Below is a small trained network, with its code and all its weights. Each question gives an input and a class and asks what happens when units are switched off, that is, made to give their printed mean instead of their output.

import numpy as np


def w(rows, s, z=0):
    codes = np.array(rows[::2]) - 128.0
    scale = np.full(codes.shape[1], s)
    scale[-1] = z or s
    return codes * scale


def norm(h):
    return h / np.sqrt((h * h).mean(-1, keepdims=True) + 1e-5)


def f(y):
    return y / 2 * (1 + np.tanh(0.7978845608 * (y + 0.044715 * y**3)))


def log_softmax(a):
    a = a - a.max(-1, keepdims=True)
    return a - np.log(np.exp(a).sum(-1, keepdims=True))


def net(x, mask):
    res = np.array(x, float).reshape(1, 6) / 4 @ E
    u = 0
    for l in range(3):
        y = f(norm(res) @ A[l][:, :-1].T + A[l][:, -1])
        res = res + np.where(mask[u : u + 6], y, B[l][:, -1]) @ B[l][:, :-1]
        u += 6
    return log_softmax(norm(res)[-1] @ U[:, :-1].T + U[:, -1])


A, B = {}, {}
E = w([
[100,68,150,143,120,110,120,252,128,152],'x0',
[185,76,155,147,102,14,73,134,184,56],'x1',
[100,126,161,196,123,128,239,109,189,156],'x2',
[127,128,128,128,126,129,128,128,127,129],'x3',
[128,128,130,129,124,128,128,128,126,128],'x4',
[127,129,127,127,128,129,128,129,129,128],'x5',
],0.018)
A[0] = w([
[130,137,116,88,137,146,69,137,72,124,184],'0.n0',
[116,158,112,92,119,189,82,135,36,158,44],'0.n1',
[130,122,112,86,143,133,59,165,90,132,84],'0.n2',
[111,103,133,137,122,134,126,254,126,142,252],'0.n3',
[100,143,125,116,148,190,159,174,73,180,73],'0.n4',
[148,131,110,88,132,124,39,136,87,122,233],'0.n5',
],0.032,0.0036)
B[0] = w([
[107,60,100,41,194,17,70,4,101,108,216],'0.n0',
[124,40,95,25,228,164,111,76,155,200,221],'0.n1',
[199,104,60,211,136,153,108,168,4,101,219],'0.n2',
[92,23,159,126,143,57,186,208,69,192,244],'0.n3',
[109,215,191,205,79,133,155,111,48,106,220],'0.n4',
[150,206,213,173,72,214,114,218,153,113,252],'0.n5',
],0.02,0.026)
A[1] = w([
[173,104,135,128,128,100,89,196,185,106,206],'1.n0',
[120,144,117,92,93,106,77,161,62,98,2],'1.n1',
[100,82,117,116,93,3,108,83,172,74,73],'1.n2',
[201,146,157,175,124,153,85,108,197,72,100],'1.n3',
[133,177,100,96,120,176,33,105,116,76,45],'1.n4',
[117,205,104,129,126,185,138,105,177,120,69],'1.n5',
],0.043,0.0014)
B[1] = w([
[141,157,106,89,55,100,102,185,180,103,225],'1.n0',
[161,145,185,207,118,161,99,113,138,68,227],'1.n1',
[103,2,148,170,170,170,163,63,173,139,211],'1.n2',
[134,143,186,238,227,64,153,86,91,119,253],'1.n3',
[116,204,102,66,122,60,187,99,189,172,227],'1.n4',
[150,108,79,84,54,207,103,116,106,103,179],'1.n5',
],0.031,0.024)
A[2] = w([
[144,57,114,113,93,90,100,213,229,96,88],'2.n0',
[115,169,120,87,114,200,92,110,122,124,92],'2.n1',
[106,170,100,132,74,137,74,252,149,116,2],'2.n2',
[33,170,175,159,113,138,208,169,189,167,47],'2.n3',
[82,105,99,91,123,111,83,185,64,129,18],'2.n4',
[121,134,125,145,185,128,83,132,132,111,82],'2.n5',
],0.035,0.0034)
B[2] = w([
[164,88,81,64,63,72,36,128,216,124,251],'2.n0',
[146,128,33,130,80,119,145,148,137,90,206],'2.n1',
[191,158,163,119,96,196,110,149,129,1,208],'2.n2',
[56,188,154,42,92,172,179,116,203,167,251],'2.n3',
[134,191,109,186,180,173,61,139,132,121,207],'2.n4',
[73,102,83,158,126,124,190,166,157,133,188],'2.n5',
],0.028,0.015)
U = w([
[136,158,59,31,196,125,134,42,136,179,70],'0',
[148,153,41,126,30,220,155,94,91,82,234],'1',
[139,91,148,166,217,151,73,176,2,162,184],'2',
[43,166,192,114,67,176,202,173,111,187,68],'3',
[168,238,159,174,150,51,133,99,187,102,254],'4',
[125,51,145,240,162,160,171,53,170,90,124],'5',
[209,123,162,174,70,132,43,217,146,36,27],'6',
[99,48,137,88,86,98,108,161,223,168,15],'7',
],0.015,0.00083)

Each question gives the input, the list of numbers given to net, and the class t.
The units are the neurons (one row each of A and B). Each row of codes is followed by its name. A weight is (code - 128) times the scale printed after its matrix; where a second scale follows, it is the last column's (A, B and U).
mask holds one flag per neuron, layer by layer. A switched-off neuron (its flag False) gives its mean, the last column of its row in B, instead of its output. The means were averaged over made-up inputs and are rounded, as every weight is.
A unit's drop is (log p(t) with every unit on - log p(t) with that unit switched off) / (log p(t) with every unit on - log p(t) with every unit switched off).
The circuit of an input: a set's keep is (log p(t) with only the set's units on - log p(t) with every unit switched off) / (log p(t) with every unit on - log p(t) with every unit switched off). Starting from the 12 units with the biggest drops (on a tie, the unit counted first), units are removed one at a time, each time the one whose removal leaves the highest keep (on an exact tie, the one counted first), for as long as the keep stays at least 0.8.
units of the circuit, in order: the units of the circuit, biggest drop first
unit that matters most: the unit with the biggest drop
k most important neurons: the k neurons with the biggest drops, biggest first
top k neurons in layer l: the k neurons of layer l with the biggest drops, biggest first
drop when u is switched off: that unit's drop, to one decimal
input [-6,6,4,7,-2,0], class 5: units of the circuit, in order => (0.n5 1.n2)
input [5,1,6,2,-8,8], class 7: unit that matters most => 0.n4
input [-5,0,1,7,5,5], class 1: units of the circuit, in order => (1.n5 0.n0 0.n3)
input [0,5,-8,8,-3,0], class 4: 2 most important neurons => (0.n3 0.n5)
input [-2,1,-8,-2,7,-7], class 4: 3 most important neurons => (0.n5 1.n4 0.n3)
input [0,-5,-3,-4,6,1], class 0: 2 most important neurons => (0.n1 0.n3)
input [-1,2,-7,7,2,6], class 4: units of the circuit, in order => (0.n5 1.n4 0.n0)
input [-3,-6,0,-8,0,7], class 0: 3 most important neurons => (0.n1 0.n5 0.n3)
input [-6,8,3,2,-3,7], class 5: 3 most important neurons => (0.n5 0.n3 1.n2)
input [-5,6,3,-8,-8,5], class 5: 4 most important neurons => (0.n5 0.n3 1.n2 0.n2)
input [8,8,2,7,-3,6], class 7: 3 most important neurons => (0.n5 0.n2 1.n2)
input [3,6,5,3,-8,8], class 7: 2 most important neurons => (0.n5 0.n2)
input [-8,4,2,4,1,3], class 5: 3 most important neurons => (0.n5 0.n2 1.n2)
input [0,-5,2,7,-5,4], class 1: units of the circuit, in order => (1.n3)
input [-4,-4,7,-8,3,-8], class 1: 3 most important neurons => (0.n3 0.n0 1.n5)
input [-3,-1,6,-3,-3,-4], class 1: top 4 neurons in layer 0 => (0.n0 0.n3 0.n2 0.n5)
input [0,8,-8,-8,-1,6], class 4: 2 most important neurons => (0.n3 1.n3)
input [-7,-2,3,6,0,0], class 1: 4 most important neurons => (0.n0 0.n3 1.n5 0.n2)
input [-8,8,3,1,-5,-6], class 5: 3 most important neurons => (0.n5 0.n3 1.n2)
input [7,2,4,-3,6,-5], class 7: unit that matters most => 0.n5
input [4,4,8,5,0,1], class 7: top 3 neurons in layer 0 => (0.n5 0.n4 0.n2)
input [0,0,-7,-6,-5,0], class 0: 2 most important neurons => (0.n0 0.n1)
input [-1,-1,8,-4,8,5], class 1: top 4 neurons in layer 0 => (0.n0 0.n3 0.n5 0.n2)
input [4,7,3,0,-6,-3], class 7: top 3 neurons in layer 0 => (0.n5 0.n2 0.n0)
input [4,3,8,4,-2,-8], class 7: drop when 0.n0 is switched off => 0.1
input [0,-5,3,-1,4,-6], class 1: drop when 0.n3 is switched off => 0.9
input [-4,-5,4,-4,-7,8], class 1: unit that matters most => 0.n3
input [3,2,5,-2,-1,3], class 7: drop when 0.n2 is switched off => 0.9
input [-6,-5,-5,-4,5,7], class 0: drop when 0.n1 is switched off => 0.4
